Moves between points:
o: zir->mil, sur->dib, feg->bom, teg->bul, nov->paz, mef->kod, tib->vuv, paz->buv, kir->sov, pez->gos, kis->nok, kip->vaz, muz->vab, dig->med, bub->nel, zod->reg, vab->bub, tul->zop, bul->nid, fam->kek, nol->dok, rud->kan, mil->ruk, zop->gul, nal->bok, pir->sig, sig->fas, rab->gup, gup->sir, reg->teg, vut->dig, bof->vut, nud->loz, pup->dur, vaz->lir, dit->kis, mek->tul, nid->mer, buv->feg, sir->zod, bok->nud, sov->mef, kek->bof, bap->rab, bom->zet, viz->pez, tum->fom, vob->vem, doz->zev, mut->viz, led->mek, fel->dit, kan->vob, gak->nal, fom->mis, loz->mut, rir->pir, bog->pup, bug->sur, bam->fes, muf->nak, ged->tib, fes->bap, gos->led, vuv->rud, nak->lat, mis->ser, sem->nol, zev->kip, puf->zir, fas->bam, lat->tum, nur->lar, nok->gak, dok->nov, kod->doz, mer->ged, med->muf, ser->rir, sof->nur, gul->fam, vem->bog, lir->fel, nel->bug, ruk->muz, dur->sem, dib->sof, lar->kir, zet->puf
x: zir->reg, sur->rud, feg->rab, teg->fam, nov->bam, mef->sem, tib->med, paz->fes, kir->pup, pez->sur, kis->puf, kip->paz, muz->nid, dig->kip, bub->ged, zod->zop, vab->mer, tul->lar, bul->kek, fam->mef, nol->sig, rud->nak, mil->teg, zop->kir, nal->ruk, pir->nud, sig->loz, rab->led, gup->mek, reg->gul, vut->zev, bof->doz, nud->vab, pup->ser, vaz->buv, dit->zet, mek->nur, nid->bof, buv->bap, sir->tul, bok->muz, sov->dur, kek->kod, bap->gos, bom->gup, viz->bug, tum->kis, vob->tum, doz->dok, mut->nel, led->sof, fel->bom, kan->lat, gak->mil, fom->nok, loz->bub, rir->bok, bog->mis, bug->vuv, bam->viz, muf->lir, ged->dig, fes->pez, gos->dib, vuv->muf, nak->fel, mis->gak, sem->pir, zev->nov, puf->zod, fas->mut, lat->dit, nur->vem, nok->zir, dok->fas, kod->nol, mer->vut, med->vaz, ser->nal, sof->vob, gul->sov, vem->fom, lir->feg, nel->tib, ruk->bul, dur->rir, dib->kan, lar->bog, zet->sir
p: zir->gak, sur->gos, feg->fel, teg->ruk, nov->kip, mef->kek, tib->bug, paz->vaz, kir->gul, pez->bap, kis->fom, kip->med, muz->nud, dig->tib, bub->mut, zod->zir, vab->loz, tul->zod, bul->muz, fam->bul, nol->doz, rud->dib, mil->nal, zop->reg, nal->rir, pir->nol, sig->dok, rab->bom, gup->zet, reg->mil, vut->ged, bof->mer, nud->sig, pup->sov, vaz->muf, dit->tum, mek->sir, nid->vab, buv->lir, sir->puf, bok->pir, sov->fam, kek->nid, bap->feg, bom->dit, viz->fes, tum->vem, vob->nur, doz->vut, mut->bam, led->gup, fel->lat, kan->sof, gak->ser, fom->bog, loz->fas, rir->sem, bog->kir, bug->pez, bam->paz, muf->rud, ged->nel, fes->buv, gos->rab, vuv->sur, nak->kan, mis->pup, sem->kod, zev->dig, puf->nok, fas->nov, lat->vob, nur->tul, nok->mis, dok->zev, kod->bof, mer->bub, med->vuv, ser->dur, sof->mek, gul->teg, vem->lar, lir->nak, nel->viz, ruk->bok, dur->mef, dib->led, lar->zop, zet->kis
a: zir->mis, sur->bap, feg->nak, teg->nal, nov->dig, mef->bul, tib->viz, paz->med, kir->reg, pez->buv, kis->vem, kip->tib, muz->pir, dig->nel, bub->fas, zod->nok, vab->sig, tul->puf, bul->bok, fam->ruk, nol->bof, rud->gos, mil->ser, zop->zir, nal->dur, pir->kod, sig->doz, rab->fel, gup->dit, reg->gak, vut->bub, bof->vab, nud->nol, pup->gul, vaz->vuv, dit->vob, mek->zet, nid->nud, buv->muf, sir->kis, bok->sem, sov->teg, kek->muz, bap->lir, bom->lat, viz->paz, tum->nur, vob->mek, doz->mer, mut->nov, led->bom, fel->kan, kan->led, gak->pup, fom->lar, loz->dok, rir->mef, bog->zop, bug->fes, bam->kip, muf->sur, ged->mut, fes->vaz, gos->feg, vuv->pez, nak->dib, mis->kir, sem->kek, zev->ged, puf->fom, fas->zev, lat->sof, nur->sir, nok->bog, dok->vut, kod->nid, mer->loz, med->bug, ser->sov, sof->gup, gul->mil, vem->tul, lir->rud, nel->bam, ruk->rir, dur->fam, dib->rab, lar->zod, zet->tum
m: zir->zop, sur->muf, feg->gos, teg->sov, nov->mut, mef->rir, tib->kip, paz->viz, kir->mis, pez->vuv, kis->sir, kip->bam, muz->kek, dig->nov, bub->vut, zod->lar, vab->bof, tul->vem, bul->mef, fam->dur, nol->nud, rud->lir, mil->gul, zop->bog, nal->teg, pir->muz, sig->vab, rab->dib, gup->sof, reg->kir, vut->dok, bof->nol, nud->nid, pup->gak, vaz->fes, dit->gup, mek->vob, nid->kod, buv->pez, sir->nur, bok->bul, sov->ser, kek->sem, bap->sur, bom->led, viz->tib, tum->zet, vob->dit, doz->sig, mut->ged, led->kan, fel->rab, kan->fel, gak->reg, fom->puf, loz->mer, rir->ruk, bog->nok, bug->med, bam->nel, muf->buv, ged->zev, fes->bug, gos->rud, vuv->vaz, nak->feg, mis->zir, sem->bok, zev->fas, puf->tul, fas->bub, lat->bom, nur->tum, nok->zod, dok->loz, kod->pir, mer->doz, med->paz, ser->mil, sof->lat, gul->pup, vem->kis, lir->bap, nel->dig, ruk->fam, dur->nal, dib->nak, lar->fom, zet->mek
k: zir->sov, sur->fel, feg->sof, teg->sem, nov->bug, mef->nud, tib->buv, paz->sur, kir->nal, pez->nak, kis->zop, kip->pez, muz->doz, dig->fes, bub->kip, zod->pup, vab->zev, tul->mis, bul->nol, fam->pir, nol->bub, rud->bom, mil->mef, zop->ser, nal->kek, pir->mer, sig->ged, rab->vob, gup->vem, reg->dur, vut->bam, bof->fas, nud->vut, pup->ruk, vaz->gos, dit->tul, mek->fom, nid->dok, buv->dib, sir->bog, bok->bof, sov->bok, kek->sig, bap->kan, bom->nur, viz->muf, tum->zod, vob->puf, doz->mut, mut->med, led->tum, fel->mek, kan->zet, gak->fam, fom->reg, loz->dig, rir->nid, bog->mil, bug->lir, bam->vuv, muf->rab, ged->paz, fes->rud, gos->lat, vuv->feg, nak->gup, mis->teg, sem->vab, zev->viz, puf->kir, fas->tib, lat->sir, nur->nok, nok->gul, dok->nel, kod->loz, mer->nov, med->bap, ser->bul, sof->kis, gul->rir, vem->zir, lir->led, nel->vaz, ruk->kod, dur->muz, dib->dit, lar->gak, zet->lar

The rows follow the links: the fewer symbols apart two points are, the more alike their rows tend to be.

Each row is also shifted at random along 5 hidden directions that mean nothing.

Some points, each with a row of numbers:
fom -> (474, 27, -133, 19, 148, -78, -121, -519, 115, 177, 418, 58, -52, -343, 36, 306, 237, -19, 76, -233, 419, 94, -124, -116, 280, -24, -224, -555, 3, -83, -31, -357)
fel -> (472, -89, -461, -343, -20, 293, 284, 198, 294, 99, 343, -221, -89, -195, -114, 11, 153, -117, 564, 442, -691, -314, -34, 134, -87, 300, 33, 112, -153, 233, -303, 57)
zev -> (287, -97, 123, -89, -271, -264, -71, 262, -318, -280, -476, -259, -8, 457, -330, -197, -285, 128, 182, -29, -615, 193, 229, -101, -137, -117, 90, 263, -13, 247, -22, 137)
mil -> (-510, -168, -1, -65, -541, 124, 227, -61, -647, -158, -227, 119, -104, -269, -53, 245, 104, 48, 403, -386, -564, 632, 89, 59, 82, 66, -51, -181, -195, -243, -148, -529)
nal -> (135, -170, 222, 138, 23, -117, -31, -145, -394, -124, -245, 227, 191, -148, 147, 192, -328, -76, -417, -446, 471, 644, -54, -189, 154, -264, -49, -276, 108, -256, 155, -359)
sir -> (406, -139, -426, 4, 112, 54, 8, -248, 207, 169, 434, -42, 83, -387, -116, 340, 143, 3, 228, -93, 18, 39, -291, -27, 246, 36, -213, -334, -46, 89, -276, -206)
zir -> (325, 286, 147, -3, -285, 30, -1, -432, -280, 131, 89, 213, -14, -303, 290, 238, 359, -47, 103, -189, 311, 279, 88, 13, 125, 47, -32, -473, -124, -391, 101, -510)
pup -> (593, 181, 165, 164, -15, 37, 109, -141, -332, 55, -195, 350, 424, -253, 323, 255, 7, -150, -307, -159, 353, 542, -55, 40, 141, -4, -62, -208, 67, -384, 169, -458)
gul -> (-211, -153, 185, 146, 220, 139, 137, -34, -182, -39, -91, 361, 149, -317, 348, 137, -273, -185, -551, -287, 588, 456, -134, -51, 107, -111, -28, -156, 135, -383, 168, -304)
ged -> (-459, 52, 375, -166, -563, -171, -141, 238, -271, -206, -375, -156, -59, 402, 252, -321, -383, 49, -126, 139, 141, -112, 320, -197, -449, -351, 603, 295, -196, -16, 209, 342)
bam -> (126, -36, 305, 83, -500, -114, -289, 94, -240, -302, -271, -338, -475, 406, 88, -434, -197, 312, -101, -119, 273, -237, 303, -128, -338, -424, 326, 75, -90, 3, 76, 293)
gup -> (483, -386, -277, 235, -152, 246, -124, -115, 136, -136, 411, -245, -510, -365, 187, -44, -100, 275, -166, -303, 722, -212, -216, -105, -27, -410, 6, -397, -20, -87, -279, -12)
nud -> (552, 378, 390, 287, 206, -238, -81, 22, -273, -51, -542, 212, 333, 379, -94, -80, 58, 16, -326, -74, -26, 347, 153, 99, 97, 90, -214, 145, 245, -93, 302, -101)
vab -> (-731, 683, 459, 174, 232, -179, -55, 106, 90, 266, -377, 445, 635, 380, 220, -81, 171, -179, -449, 385, 251, -152, 82, 194, -93, 231, 123, 467, 98, -151, 475, 292)
nol -> (36, 169, 330, 106, -241, -103, 36, 177, -501, -190, -599, 90, 106, 327, -97, -123, -13, 83, -5, -110, -393, 381, 248, 96, -64, 39, -26, 206, 25, -104, 144, -118)
lir -> (405, -260, -294, -58, -351, -13, -161, 62, 119, -90, 231, -427, -261, -21, -67, -74, -169, 211, 211, 29, 52, -311, -80, -154, -189, -323, 209, -74, -163, 235, -304, 240)
rab -> (-238, -11, -210, -183, -121, 152, -36, -94, 365, 143, 490, -221, -354, -157, 101, -82, 222, 42, 297, 240, 102, -585, -25, 7, -127, 30, 167, -74, -190, 92, -161, 200)
mer -> (-473, 358, 364, 189, -53, -255, -166, 130, -138, 29, -433, 177, 399, 407, 83, -116, -23, 36, -358, 81, 177, 5, 96, 33, -124, -74, 138, 318, 62, -47, 296, 239)
mek -> (321, 97, -488, -89, -154, 263, 201, 25, 193, 264, 373, -11, 305, -401, 91, 273, 283, -87, 367, 335, -277, -159, -252, 164, 6, 213, 54, -36, -209, 47, -300, -87)
sur -> (738, -27, -263, 12, -330, -37, -142, 157, 127, 3, 91, -327, 144, 58, 42, -45, -145, 158, 68, 235, 77, -295, -104, -83, -235, -284, 283, 93, -139, 222, -215, 298)
med -> (418, -67, -73, 198, -94, 0, -119, 258, 31, -203, -162, -325, -265, 340, -274, -313, -28, 313, 59, 24, -243, -268, 73, 90, -141, -92, -47, 231, 70, 238, -155, 327)
tul -> (547, -1, -196, -10, -478, -115, -173, -555, -234, 66, 309, -142, -178, -340, -10, 343, 289, 211, 416, -377, 172, 194, -41, -132, 190, -182, -79, -672, -217, -96, -220, -427)
lat -> (839, 95, -178, 48, -410, 206, -54, -70, 68, 64, 287, -164, -89, -273, 375, 2, 107, 98, 26, 158, 479, -290, -79, 6, -186, -205, 267, -228, -201, -135, -160, 6)
kan -> (917, -231, -229, -139, -411, 265, 63, 85, 5, -130, 248, -317, -306, -264, 270, -105, -174, 54, 126, 103, 203, -180, -3, -99, -261, -260, 308, -181, -189, -29, -232, 2)
sem -> (-730, 105, 439, 203, 761, -297, -193, -379, 154, 36, -67, 295, -184, 230, -212, -44, 140, -47, -392, -367, 374, 113, 89, -21, 374, 146, -499, -150, 399, -81, 406, -81)
fas -> (-316, 1050, 406, 222, -537, -714, -612, -455, -180, 322, -334, 5, 339, 733, -215, 11, 779, 362, 349, 132, -89, -317, 306, 103, -26, 69, 76, 70, -172, 139, 280, 233)
sov -> (-258, -137, 143, 248, -579, -196, -199, -450, -708, -211, -213, 4, -347, -101, -187, 239, 178, 369, 218, -839, 2, 623, 101, -88, 240, -266, -225, -554, -94, -225, -92, -543)
buv -> (757, 443, -203, 55, -459, -116, -144, 167, 87, 200, -26, -212, 509, 204, 67, -5, 171, 150, 208, 505, -125, -376, -57, 92, -254, -68, 320, 257, -216, 209, -137, 336)
sig -> (-1012, 344, 201, 141, 386, -171, -4, 128, 94, 125, -315, 248, 281, 401, -330, -60, 278, -15, -17, 145, -484, -83, 74, 232, 114, 395, -261, 458, 185, 120, 195, 214)

Complete each set of four: the symbols that take the first to the second take the third to the fourth, perhaps in another order.
Answers are names.
(21, -78, 112, 5, -47, 124, 50, -354, -176, -16, 160, 167, -267, -358, 253, 155, 114, -61, -67, -341, 417, 279, 21, -41, 166, -47, -103, -487, -12, -366, 77, -447)
: (-100, -289, 45, 212, 459, 164, 131, -144, -66, -90, 36, 253, -148, -304, -13, 132, -86, -87, -332, -459, 287, 435, -145, 16, 328, 30, -413, -278, 262, -232, 45, -399)
:: (-200, -192, -275, -52, -169, 181, 119, 486, 150, -102, -46, -274, -80, 155, -194, -230, -126, 121, 222, 317, -572, -379, -40, 127, -267, 39, 171, 462, -93, 299, -286, 425)
: muf

(-179, -259, -432, -87, 300, 314, 210, 71, 423, 207, 525, 89, 172, -495, 204, 215, -119, -223, -87, 195, 243, -179, -391, -6, 54, 41, 45, -47, -29, 29, -204, 35)
: (-450, 40, 170, 91, -278, -87, -17, -241, -446, -9, -173, 244, 107, -157, 77, 252, 96, 33, -12, -382, 84, 489, 19, -30, 131, -58, -43, -250, -72, -268, 65, -384)
:: (196, 407, -7, 124, 363, -86, -72, 193, 396, 153, -95, -78, 157, 448, -302, -254, 319, 60, 83, 460, -419, -507, 64, 261, -19, 349, -179, 463, 150, 314, 60, 438)
: bom

(-237, 144, 183, 328, 297, -190, -378, -78, 344, -39, 1, -199, -431, 475, -252, -398, 207, 324, -182, -27, 301, -590, 113, 65, -5, -61, -202, 113, 215, 220, 100, 474)
: (527, -468, -207, -106, -586, 143, -66, 298, -74, -263, 96, -418, -194, -104, 295, -179, -633, 132, -119, 36, 412, -171, -63, -296, -435, -627, 576, 3, -239, 76, -257, 278)
:: (-209, 17, 356, -38, -216, -192, -55, -202, -466, -85, -256, 234, 142, -39, 198, 161, -186, -99, -203, -338, 316, 552, 119, -193, 60, -194, 97, -243, -36, -282, 235, -347)
: nol

(630, -74, -132, -84, -557, 96, -132, -106, 10, -61, 292, -330, -363, -160, 278, -112, -28, 174, 176, 45, 369, -308, 68, -140, -244, -324, 339, -276, -265, -21, -175, 61)
: (336, -412, -199, -105, 73, 454, 177, 263, 333, -76, 393, -118, -237, -405, 497, -164, -446, -152, -377, 197, 674, -343, -183, -108, -268, -273, 347, -17, -43, -110, -127, 186)
:: (698, 122, -308, 306, 238, -130, -285, -506, 310, 290, 486, -3, 161, -290, -40, 336, 323, 139, -56, -186, 610, -92, -352, -29, 328, -85, -324, -506, 82, 45, -142, -143)
: tul

(-490, 34, -315, 291, -186, -34, -350, -583, 232, 210, 611, -122, -401, -309, -121, 254, 605, 396, 308, -339, 425, -397, -230, 39, 237, -92, -258, -536, -107, 21, -285, -51)
: (-208, -437, -183, -196, 432, 322, 392, -45, 12, -82, 211, 141, -336, -430, -187, 168, 28, -218, 226, -245, -469, 372, -58, 68, 306, 345, -420, -215, 116, -93, -145, -466)
:: (28, 157, 368, 91, 8, -105, 60, 105, -382, -173, -520, 147, 74, 287, -130, -121, 6, 5, -81, -132, -340, 365, 234, 99, 27, 127, -127, 173, 132, -125, 213, -152)
: ged

(-147, 361, 178, -12, 172, -227, 45, -203, -159, 240, -185, 392, 604, -28, 22, 331, 180, -241, -61, -2, -70, 429, -24, 34, 222, 240, -152, -54, 50, -146, 249, -310)
: (103, -273, 422, -205, 185, 147, 364, 434, -356, -309, -520, 249, 151, 34, 341, -188, -722, -405, -562, -9, 70, 573, 179, -136, -176, -86, 243, 258, 133, -300, 325, -159)
:: (253, 229, -163, -130, -124, 46, -107, -125, 388, 239, 429, -142, -45, -82, 219, -14, 225, -12, 161, 386, 306, -569, -26, -14, -123, -14, 230, -66, -178, 79, -63, 231)
: dit

(-183, 311, 266, 173, -302, -364, -259, 25, -313, -39, -464, -13, 235, 498, -204, -72, 74, 221, 18, -64, -208, 95, 165, -1, -66, -91, 51, 198, -7, 95, 136, 158)
: (-120, -186, 75, 129, 459, 27, -90, 288, 361, -161, -50, -182, -331, 350, -160, -437, -211, 97, -316, 93, 103, -426, 30, 33, -99, -49, -97, 332, 253, 220, 52, 484)
:: (238, 173, 348, -49, -489, -315, -58, -296, -725, -194, -462, 30, -115, 186, -220, 110, 201, 131, 386, -423, -492, 655, 355, -61, 135, 28, -128, -273, -90, -158, 113, -518)
: doz

(-242, -50, -79, -220, 631, 298, 415, -33, 249, 193, 260, 373, 130, -415, 105, 212, 100, -455, -41, 140, -139, 168, -131, 132, 262, 476, -251, -45, 136, -183, 92, -320)
: (551, 16, 314, 470, 100, -321, -267, 0, -333, -254, -546, -15, 78, 426, -304, -151, -146, 295, -394, -439, 137, 377, 68, -37, 123, -255, -289, 16, 286, 34, 122, -13)
:: (605, 74, 243, -103, -309, -140, 130, -16, -607, -80, -443, 229, 520, -101, 262, 249, -300, -216, -157, -145, 21, 783, 88, -155, -1, -150, 191, -134, -79, -284, 189, -456)
: nel

(173, -636, -362, 46, 581, 77, -134, 28, 617, -126, 504, -353, -507, -102, -229, -165, -356, 77, -187, -131, 370, -429, -260, -186, 90, -232, -208, -110, 212, 359, -238, 345)
: (-288, -256, -271, -12, -280, 194, -28, -193, 76, 62, 469, -44, -167, -501, 326, 207, -74, 38, -14, -152, 572, -105, -224, -141, -25, -281, 199, -366, -197, -134, -212, -73)
:: (636, -234, 69, 383, -567, -67, -376, 100, -266, -400, -227, -485, -552, 298, -50, -381, -248, 561, -168, -368, 402, -174, 110, -113, -263, -626, 169, -76, -12, 80, -185, 281)
: kan

(-147, 339, 403, 293, -366, -544, -543, -247, -267, -78, -383, -121, 6, 561, -150, -150, 89, 381, -129, -265, 350, -53, 208, -126, -71, -358, 71, -23, 8, 74, 208, 215)
: (215, 258, -258, -101, -534, 26, -15, 307, 66, 141, -4, -209, 353, 120, 111, -35, 60, 77, 302, 543, -328, -412, -30, 88, -368, -34, 440, 360, -306, 202, -184, 382)
:: (428, -11, -58, -262, 74, 194, 254, -144, -15, 117, 222, 203, 148, -455, 336, 242, -18, -334, 2, 73, 162, 246, -50, -48, 78, 109, 76, -268, -80, -230, 65, -405)
: mef

(-466, -231, 257, -207, -463, -111, -35, 370, -323, -327, -432, -200, -140, 355, 65, -303, -548, 37, -69, 7, -141, 61, 259, -216, -375, -342, 476, 335, -135, 73, 78, 283)
: (639, -660, -393, -121, -173, 155, -35, 37, 80, -298, 314, -547, -688, -150, -242, -127, -279, 242, 332, -246, -136, -129, -43, -177, -53, -294, -30, -244, -58, 264, -425, 49)
:: (-800, 386, 305, 119, -422, -219, -118, 78, -350, -8, -473, 107, 176, 391, -63, -88, 183, 165, 83, 12, -288, 34, 212, 115, -134, 28, 126, 303, -95, -39, 169, 122)
: muf

(-813, 47, 107, -53, 494, -264, -138, 115, 331, 1, -103, -94, -108, 517, -513, -222, 60, 26, 85, 133, -457, -340, 125, 31, 74, 227, -237, 394, 202, 394, 120, 432)
: (487, -96, -226, 218, -69, -40, -198, 187, 206, -63, 41, -328, -6, 184, -124, -166, -143, 263, -97, 99, 134, -344, -139, -14, -145, -254, 66, 151, 30, 263, -204, 402)
:: (-156, -328, 215, 128, 498, -236, -94, -293, -156, -189, -127, 138, -184, 28, -322, 120, -185, -14, -258, -622, 130, 549, -6, -174, 396, -72, -471, -303, 327, -40, 132, -316)
: doz

(299, -31, -59, 246, -245, -15, -209, 204, 56, -144, -102, -292, -175, 279, -54, -292, -91, 332, -99, 31, 159, -361, 10, 33, -215, -268, 134, 186, 0, 171, -140, 402)
: (-312, -327, -192, 60, -335, 147, -42, 369, 31, -235, -18, -375, -383, 149, -142, -311, -200, 279, 111, 46, -211, -365, 5, 23, -287, -239, 197, 278, -99, 234, -282, 411)
:: (-507, -289, -436, -146, -115, 462, 257, 155, 267, 106, 486, -32, -116, -507, 272, 101, -12, -94, 142, 216, 53, -325, -257, 68, -128, 26, 211, 10, -203, -34, -279, 100)
: mek

(-890, -364, 127, -307, 456, 71, 353, 158, -83, -104, -138, 281, 73, -112, -73, 93, -373, -415, -107, -108, -376, 482, 13, -96, 134, 214, -113, 143, 128, -72, 164, -210)
: (-21, -97, 123, -173, -71, -190, 0, 316, -122, -216, -371, -200, -37, 445, -284, -262, -293, 27, 122, 104, -563, 27, 213, -76, -163, -34, 114, 372, 20, 266, 30, 260)
:: (-373, 98, 299, -73, 564, -159, -76, 293, 414, 27, -147, 64, 209, 436, 95, -340, -409, -229, -577, 387, 388, -370, 61, -98, -189, -34, 211, 487, 224, 154, 361, 566)
: nak

(-344, 130, 120, 83, 185, -91, -177, 78, 261, -35, -71, -181, -320, 448, -259, -362, 159, 172, 27, 152, -130, -502, 160, 111, -91, 98, -90, 297, 106, 234, 67, 431)
: (290, -86, -9, 114, 111, 126, -1, 458, 203, -142, -142, -175, -18, 250, 40, -373, -309, 60, -329, 273, 108, -355, -17, 49, -263, -135, 188, 409, 108, 151, -17, 474)
:: (377, -561, -241, -445, -86, 535, 776, 426, -474, -288, -175, 122, -9, -525, 16, 171, -370, -390, 338, -44, -1029, 824, 11, 91, 29, 328, -43, 36, -79, -192, -244, -630)
: gul

(-101, -131, 94, -22, -264, -326, -189, 78, -293, -293, -377, -338, -291, 515, -537, -211, -84, 310, 333, -223, -656, 90, 273, -87, -42, -108, -91, 143, 20, 324, -65, 142)
: (426, 235, 83, 133, -337, 9, -116, 304, -5, -62, -221, -177, 80, 316, 153, -304, -79, 167, -115, 304, 105, -367, 99, 66, -358, -161, 339, 335, -86, 46, 8, 395)
:: (-398, 203, 254, -20, 9, -316, -92, -374, -331, 27, -216, 181, -4, 140, -291, 200, 318, 16, 250, -337, -341, 428, 198, -15, 290, 198, -325, -225, 39, -67, 176, -382)
: bof

(-55, 550, -92, -296, -434, 62, -53, -50, 335, 402, 379, -13, 292, -87, 530, 25, 307, -162, 235, 733, 304, -686, 26, 26, -350, 49, 596, 92, -400, -49, 79, 309)
: (-797, -9, -309, 2, -350, 209, -61, -249, 195, 232, 549, 1, -156, -439, 285, 201, 290, 79, 198, 20, 418, -408, -199, 15, -58, -82, 192, -240, -288, -115, -213, 34)
:: (360, 312, -121, -266, -15, 34, 139, -320, 77, 340, 323, 201, 336, -368, 226, 367, 338, -280, 271, 210, 3, 93, -66, 34, 128, 258, 26, -286, -159, -157, 35, -352)
: ser

